a =
array([[149, 128, 121, 132, 129, 124, 129, 133, 126, 126, 129, 141],
       [131, 125, 126, 126, 122, 140, 120, 122, 124, 137, 142, 130],
       [130, 128, 131, 124, 128, 137, 121, 123, 121, 134, 141, 130],
       [137, 124, 136, 130, 136, 133, 121, 122, 124, 127, 134, 124],
       [116, 129, 125, 134, 136, 139, 138, 131, 129, 120, 137, 129],
       [127, 133, 124, 134, 137, 140, 139, 123, 131, 129, 129, 139],
       [139, 122, 135, 136, 127, 138, 127, 124, 127, 135, 136, 118],
       [123, 133, 129, 120, 121, 134, 131, 129, 120, 141, 140, 132],
       [135, 135, 124, 148, 138, 111, 135, 114, 134, 144, 135, 151],
       [134, 127, 143, 130, 139, 128, 131, 126, 123, 128, 131, 121],
       [136, 129, 122, 130, 135, 143, 137, 131, 128, 122, 129, 140],
       [143, 125, 123, 122, 126, 139, 127, 137, 124, 119, 125, 130]])
Indices start at 1.
row 1 col 1	149
row 5 col 2	129
row 5 col 11	137
row 5 col 3	125
row 11 col 9	128
row 4 col 1	137
row 5 col 10	120
row 5 col 5	136
row 12 col 11	125
row 12 col 6	139
row 6 col 5	137
row 5 col 7	138
row 11 col 11	129
row 1 col 7	129
row 2 col 9	124
row 6 col 7	139
row 9 col 2	135
row 11 col 7	137
row 11 col 4	130
row 12 col 7	127
row 2 col 2	125
row 5 col 12	129
row 11 col 2	129
row 9 col 4	148
row 10 col 3	143
row 3 col 8	123
row 8 col 6	134
row 11 col 8	131
row 7 col 1	139
row 2 col 1	131
row 7 col 10	135
row 9 col 9	134
row 8 col 11	140
row 6 col 8	123
row 7 col 3	135
row 6 col 3	124

arr =
[[123 130 134 129 117 133 133 124 120 125 139 130 127 132 123 135]
 [136 127 127 131 125 127 131 127 116 133 129 131 125 130 131 125]
 [126 121 121 126 123 137 127 127 122 125 121 120 133 123 128 125]
 [122 132 132 128 114 128 132 127 141 123 137 139 131 130 132 126]
 [143 121 120 121 122 134 130 121 131 132 133 131 117 133 123 128]
 [131 137 132 118 133 138 124 124 141 121 137 132 139 127 107 134]
 [131 123 131 140 133 129 124 133 136 128 132 124 124 122 130 131]
 [153 118 138 118 131 117 138 126 132 122 125 147 120 140 126 136]
 [134 119 135 125 131 124 123 123 127 132 123 121 129 137 126 121]
 [133 135 130 127 130 129 131 139 139 138 130 129 126 123 125 125]
 [128 140 124 131 136 126 127 115 133 136 131 119 130 128 128 132]
 [123 128 142 144 141 123 132 132 118 134 116 132 146 134 124 136]
 [128 137 129 130 130 124 128 121 123 126 132 134 133 135 131 123]]
Indices start at 1.
(1, 1) = 123
(7, 1) = 131
(13, 13) = 133
(5, 1) = 143
(5, 6) = 134
(1, 10) = 125
(9, 8) = 123
(8, 1) = 153
(1, 5) = 117
(4, 14) = 130
(5, 16) = 128
(12, 11) = 116
(3, 16) = 125
(1, 3) = 134
(13, 1) = 128
(11, 13) = 130
(3, 13) = 133
(12, 2) = 128
(13, 16) = 123
(2, 1) = 136
(2, 5) = 125
(1, 7) = 133
(12, 7) = 132
(13, 8) = 121
(6, 7) = 124
(8, 13) = 120
(12, 3) = 142
(6, 3) = 132
(11, 11) = 131
(10, 2) = 135
(5, 4) = 121
(5, 12) = 131
(3, 5) = 123
(8, 5) = 131
(8, 11) = 125
(11, 3) = 124
(2, 2) = 127

X =
[[130 106 140 136 127 131]
 [143 138 111 145 139 128]
 [133 133 130 112 130 105]
 [125 125 122 153 135 134]
 [143 140 138 133 134 109]
 [124 112 134 151 134 121]
 [143 132 116 130 133 141]
 [138 108 141 139 126 136]]
Rows and columns are counted from 1.
row 1 col 1: 130
row 7 col 3: 116
row 5 col 5: 134
row 2 col 3: 111
row 6 col 2: 112
row 4 col 3: 122
row 8 col 5: 126
row 1 col 3: 140
row 2 col 6: 128
row 7 col 6: 141
row 3 col 1: 133
row 8 col 6: 136
row 5 col 6: 109
row 6 col 1: 124
row 6 col 4: 151
row 4 col 4: 153
row 5 col 4: 133
row 3 col 3: 130

W =
[[147 138 149 107 103 139 142 136 110 106 149 150]
 [136 139 148 138 136 150 146 106 116 123 110 151]
 [122 105 125 151 147 149 141 148 142 134 152 137]
 [122 143 107 125 141 104 149 106 132 120 117 133]]
Indices start at 1.
(1, 1) = 147
(3, 8) = 148
(4, 3) = 107
(1, 9) = 110
(3, 7) = 141
(2, 9) = 116
(4, 1) = 122
(4, 8) = 106
(3, 2) = 105
(2, 3) = 148
(1, 6) = 139
(1, 4) = 107
(3, 10) = 134
(3, 4) = 151
(3, 12) = 137
(2, 7) = 146
(1, 12) = 150
